Here is a tiny trained network, its code and every weight. The questions are about switching its units off for an input and a class, where a switched-off unit gives its printed mean instead of its output.

import numpy as np


def w(rows, s, z=0):
    codes = np.array(rows[::2]) - 128.0
    scale = np.full(codes.shape[1], s)
    scale[-1] = z or s
    return codes * scale


def f(y):
    return y / 2 * (1 + np.tanh(0.7978845608 * (y + 0.044715 * y**3)))


def log_softmax(a):
    a = a - a.max(-1, keepdims=True)
    return a - np.log(np.exp(a).sum(-1, keepdims=True))


def net(x, mask):
    res = np.array(x, float).reshape(1, 8) / 4 @ E
    y = f(res @ A[0][:, :-1].T + A[0][:, -1])
    res = res + np.where(mask, y, B[0][:, -1]) @ B[0][:, :-1]
    return log_softmax(res[-1] @ U[:, :-1].T + U[:, -1])


A, B = {}, {}
E = w([
[1,73,109,81,170],'x0',
[39,167,77,199,145],'x1',
[89,107,71,186,126],'x2',
[162,188,106,67,198],'x3',
[228,58,80,130,138],'x4',
[82,43,68,53,115],'x5',
[110,193,31,81,35],'x6',
[146,109,141,188,201],'x7',
],0.01)
A[0] = w([
[133,165,186,151,177,180],'n0',
[116,169,166,231,154,149],'n1',
[129,179,146,185,163,156],'n2',
[94,69,20,83,77,253],'n3',
[135,101,254,131,206,224],'n4',
[85,216,149,147,116,223],'n5',
[127,226,165,38,51,178],'n6',
[156,106,126,100,68,189],'n7',
[174,29,123,208,38,166],'n8',
[106,176,152,179,85,166],'n9',
],0.0095,0.0043)
B[0] = w([
[142,132,129,144,188,170],'n0',
[128,157,104,186,177,180],'n1',
[111,179,113,170,181,166],'n2',
[121,90,66,120,58,250],'n3',
[81,56,174,92,226,211],'n4',
[36,255,128,147,108,182],'n5',
[125,225,201,38,78,201],'n6',
[197,132,173,100,85,170],'n7',
[212,103,221,183,96,201],'n8',
[107,162,192,195,136,162],'n9',
],0.009,0.015)
U = w([
[57,211,191,140,23,11],'0',
[244,181,11,165,54,80],'1',
[61,51,65,133,14,254],'2',
[123,228,101,255,224,72],'3',
[232,68,181,188,17,197],'4',
[151,19,146,136,201,171],'5',
[240,183,153,42,129,165],'6',
],0.0092,0.0024)

Each question gives the input, the list of numbers given to net, and the class t.
The units are the neurons (one row each of A and B). Each row of codes is followed by its name. A weight is (code - 128) times the scale printed after its matrix; where a second scale follows, it is the last column's (A, B and U).
mask holds one flag per neuron, in row order. A switched-off neuron (its flag False) gives its mean, the last column of its row in B, instead of its output. The means were averaged over made-up inputs and are rounded, as every weight is.
A unit's drop is (log p(t) with every unit on - log p(t) with that unit switched off) / (log p(t) with every unit on - log p(t) with every unit switched off).
The circuit of an input: a set's keep is (log p(t) with only the set's units on - log p(t) with every unit switched off) / (log p(t) with every unit on - log p(t) with every unit switched off). Starting from all 10 units, units are removed one at a time, each time the one whose removal leaves the highest keep (on an exact tie, the one counted first), for as long as the keep stays at least 0.8.
units of the circuit, in order: the units of the circuit, biggest drop first
k most important neurons: the k neurons with the biggest drops, biggest first
drop when u is switched off: that unit's drop, to one decimal
input [0,-8,4,5,2,-8,-6,-5], class 5: units of the circuit, in order -> (n4)
input [-3,-1,-4,-5,-4,-3,2,4], class 3: units of the circuit, in order -> (n1; n3)
input [5,-4,2,8,-8,6,-7,-8], class 5: 2 most important neurons -> (n4; n5)
input [6,7,4,1,-5,2,-4,-5], class 2: 3 most important neurons -> (n6; n3; n8)
input [2,-7,5,2,1,8,1,7], class 2: 2 most important neurons -> (n3; n4)
input [7,-3,-3,7,0,5,1,4], class 2: 3 most important neurons -> (n3; n8; n0)
input [-7,-4,4,2,4,-6,-7,-7], class 5: units of the circuit, in order -> (n4; n6)
input [0,-3,-6,1,6,0,1,6], class 5: units of the circuit, in order -> (n6; n4)
input [-2,-6,8,-5,-3,7,8,6], class 4: 4 most important neurons -> (n8; n7; n5; n4)
input [-4,-2,-1,-4,2,-7,-7,3], class 3: 2 most important neurons -> (n1; n2)
input [3,-3,-5,6,-8,-3,-8,-1], class 5: 2 most important neurons -> (n4; n9)
input [-3,0,-6,5,8,-4,-3,8], class 5: 2 most important neurons -> (n4; n5)
input [-3,-1,7,-1,6,8,8,5], class 4: 3 most important neurons -> (n8; n7; n5)
input [8,8,4,8,0,7,-6,-2], class 2: most important neuron -> (n3)
input [-4,3,6,-6,0,7,3,-6], class 4: drop when n3 is switched off -> -0.1
input [1,-5,1,-8,-2,5,8,3], class 4: drop when n8 is switched off -> 0.8
input [2,8,4,8,4,2,-7,-6], class 5: drop when n6 is switched off -> 0.3
